Here is a tiny trained network, its code and every weight. The questions are about switching its units off for an input and a class, where a switched-off unit gives its printed mean instead of its output.

import numpy as np


def w(rows, s, z=0):
    codes = np.array(rows[::2]) - 128.0
    scale = np.full(codes.shape[1], s)
    scale[-1] = z or s
    return codes * scale


def norm(h):
    return h / np.sqrt((h * h).mean(-1, keepdims=True) + 1e-5)


def f(y):
    return y / 2 * (1 + np.tanh(0.7978845608 * (y + 0.044715 * y**3)))


def log_softmax(a):
    a = a - a.max(-1, keepdims=True)
    return a - np.log(np.exp(a).sum(-1, keepdims=True))


def net(x, mask):
    res = np.array(x, float).reshape(1, 7) / 4 @ E
    u = 0
    for l in range(3):
        y = f(norm(res) @ A[l][:, :-1].T + A[l][:, -1])
        res = res + np.where(mask[u : u + 13], y, B[l][:, -1]) @ B[l][:, :-1]
        u += 13
    return log_softmax(norm(res)[-1] @ U[:, :-1].T + U[:, -1])


A, B = {}, {}
E = w([
[128,130,126,132,128,128],'x0',
[127,132,129,128,127,133],'x1',
[239,181,102,89,60,79],'x2',
[163,133,2,44,182,173],'x3',
[126,130,133,124,125,132],'x4',
[141,209,161,42,229,80],'x5',
[126,130,126,129,128,127],'x6',
],0.0069)
A[0] = w([
[81,118,58,109,213,200,3],'L0N0',
[93,104,83,172,142,151,14],'L0N1',
[239,216,154,143,111,83,34],'L0N2',
[202,150,76,97,30,114,167],'L0N3',
[86,167,101,77,159,140,30],'L0N4',
[145,124,161,190,64,98,46],'L0N5',
[163,89,63,97,91,210,205],'L0N6',
[130,194,135,55,107,49,80],'L0N7',
[141,226,92,114,254,147,93],'L0N8',
[81,35,93,128,86,118,253],'L0N9',
[165,158,53,114,123,145,48],'L0N10',
[79,141,178,113,177,69,195],'L0N11',
[199,147,129,152,108,180,135],'L0N12',
],0.008,0.0033)
B[0] = w([
[210,97,149,131,183,177,195],'L0N0',
[209,108,136,123,144,142,140],'L0N1',
[254,132,183,157,116,143,217],'L0N2',
[19,145,71,120,110,124,253],'L0N3',
[123,100,120,85,200,100,141],'L0N4',
[99,77,150,79,50,109,179],'L0N5',
[101,130,39,167,107,153,238],'L0N6',
[209,136,152,172,153,154,201],'L0N7',
[90,72,120,92,141,45,231],'L0N8',
[142,153,156,177,92,197,239],'L0N9',
[56,128,114,83,122,154,165],'L0N10',
[103,219,132,193,131,126,218],'L0N11',
[143,80,114,140,110,81,155],'L0N12',
],0.008,0.0049)
A[1] = w([
[157,145,76,86,212,1,74],'L1N0',
[56,153,213,104,137,34,205],'L1N1',
[179,186,54,58,223,146,89],'L1N2',
[76,93,37,100,212,125,113],'L1N3',
[44,99,126,214,45,157,18],'L1N4',
[162,43,86,100,58,55,112],'L1N5',
[100,131,148,236,16,149,78],'L1N6',
[110,53,105,95,121,237,130],'L1N7',
[65,69,175,140,121,129,2],'L1N8',
[167,76,149,74,127,137,90],'L1N9',
[88,127,173,197,161,135,56],'L1N10',
[136,171,135,161,93,156,52],'L1N11',
[78,157,182,115,147,59,157],'L1N12',
],0.008,0.0048)
B[1] = w([
[101,125,200,103,83,158,193],'L1N0',
[145,111,2,152,115,201,214],'L1N1',
[63,113,194,141,30,112,196],'L1N2',
[208,153,240,182,111,175,196],'L1N3',
[183,141,215,80,189,132,212],'L1N4',
[10,182,105,40,95,120,159],'L1N5',
[134,141,148,38,207,89,253],'L1N6',
[183,117,126,222,101,120,195],'L1N7',
[155,109,107,113,139,203,124],'L1N8',
[136,123,67,158,108,143,117],'L1N9',
[92,130,65,95,110,102,152],'L1N10',
[155,122,177,53,211,117,132],'L1N11',
[105,105,40,169,122,171,174],'L1N12',
],0.0075,0.0063)
A[2] = w([
[182,110,54,110,42,58,98],'L2N0',
[103,161,8,129,125,107,12],'L2N1',
[126,113,147,61,104,59,60],'L2N2',
[107,82,194,113,218,141,3],'L2N3',
[135,101,117,51,57,92,44],'L2N4',
[168,85,160,194,238,113,31],'L2N5',
[154,132,238,157,111,127,178],'L2N6',
[216,75,59,186,182,135,43],'L2N7',
[133,189,172,106,47,50,129],'L2N8',
[132,114,170,135,182,139,151],'L2N9',
[52,142,36,166,110,133,54],'L2N10',
[69,174,47,149,166,98,26],'L2N11',
[89,112,127,37,82,10,19],'L2N12',
],0.011,0.0046)
B[2] = w([
[126,125,90,129,249,150,176],'L2N0',
[89,144,122,123,247,138,168],'L2N1',
[55,116,122,151,58,147,174],'L2N2',
[214,57,176,53,208,183,170],'L2N3',
[68,126,178,111,76,110,183],'L2N4',
[72,160,141,72,60,85,179],'L2N5',
[125,142,72,108,188,105,254],'L2N6',
[133,68,101,180,75,126,171],'L2N7',
[163,125,130,158,81,107,236],'L2N8',
[165,127,101,123,136,168,175],'L2N9',
[57,201,105,125,224,88,193],'L2N10',
[34,119,55,165,166,173,165],'L2N11',
[81,105,192,138,51,132,196],'L2N12',
],0.011,0.0077)
U = w([
[205,38,205,24,221,187,179],'0',
[29,195,41,172,227,129,134],'1',
[73,117,211,68,34,50,195],'2',
[246,215,85,185,146,18,75],'3',
[223,12,45,243,98,234,2],'4',
],0.013,0.0054)

Each question gives the input, the list of numbers given to net, and the class t.
The units are the neurons (one row each of A and B). Each row of codes is followed by its name. A weight is (code - 128) times the scale printed after its matrix; where a second scale follows, it is the last column's (A, B and U).
mask holds one flag per neuron, layer by layer. A switched-off neuron (its flag False) gives its mean, the last column of its row in B, instead of its output. The means were averaged over made-up inputs and are rounded, as every weight is.
A unit's drop is (log p(t) with every unit on - log p(t) with that unit switched off) / (log p(t) with every unit on - log p(t) with every unit switched off).
The circuit of an input: a set's keep is (log p(t) with only the set's units on - log p(t) with every unit switched off) / (log p(t) with every unit on - log p(t) with every unit switched off). Starting from the 12 units with the biggest drops (on a tie, the unit counted first), units are removed one at a time, each time the one whose removal leaves the highest keep (on an exact tie, the one counted first), for as long as the keep stays at least 0.8.
circuit, biggest first: the units of the circuit, biggest drop first
k most important neurons: the k neurons with the biggest drops, biggest first
k most important neurons of layer l: the k neurons of layer l with the biggest drops, biggest first
drop when u is switched off: that unit's drop, to one decimal
input [3,0,-3,-2,-6,-8,-3], class 0: circuit, biggest first => [L1N6; L1N4]
input [-1,4,2,6,-7,7,6], class 2: circuit, biggest first => [L1N2]
input [2,-1,-8,1,-3,-5,-6], class 4: 2 most important neurons => [L1N7; L2N7]
input [-4,-6,-7,-8,-7,-1,-4], class 0: circuit, biggest first => [L1N4; L2N3]
input [-3,2,8,1,-8,-4,7], class 1: 2 most important neurons of layer 2 => [L2N0; L2N1]
input [-7,3,4,1,-4,7,-7], class 2: 3 most important neurons of layer 1 => [L1N0; L1N2; L1N3]
input [3,-7,1,-1,-1,5,6], class 3: 3 most important neurons of layer 0 => [L0N7; L0N2; L0N3]
input [7,3,1,4,4,7,-1], class 2: 3 most important neurons => [L1N2; L0N8; L1N4]
input [5,-4,0,7,1,7,8], class 0: 4 most important neurons => [L1N3; L0N0; L2N3; L0N4]
input [-5,1,1,-5,-6,6,2], class 3: 2 most important neurons => [L0N3; L0N2]
input [-1,0,3,0,-4,-1,-2], class 2: 2 most important neurons => [L0N2; L1N1]
input [5,1,7,1,7,0,1], class 1: 3 most important neurons => [L0N3; L1N4; L2N0]
input [-1,4,1,-6,4,1,2], class 3: 2 most important neurons of layer 0 => [L0N3; L0N8]
input [0,-5,2,1,-7,-4,-6], class 1: circuit, biggest first => [L0N3]
input [3,3,0,3,3,-1,-8], class 4: 2 most important neurons => [L0N0; L1N3]
input [1,-3,-2,7,7,5,-1], class 0: drop when L1N3 is switched off => 0.3
input [-1,-6,-2,6,-4,-1,-2], class 4: drop when L1N7 is switched off => 0.0
input [6,4,-2,1,2,2,-7], class 0: drop when L0N0 is switched off => 1.5
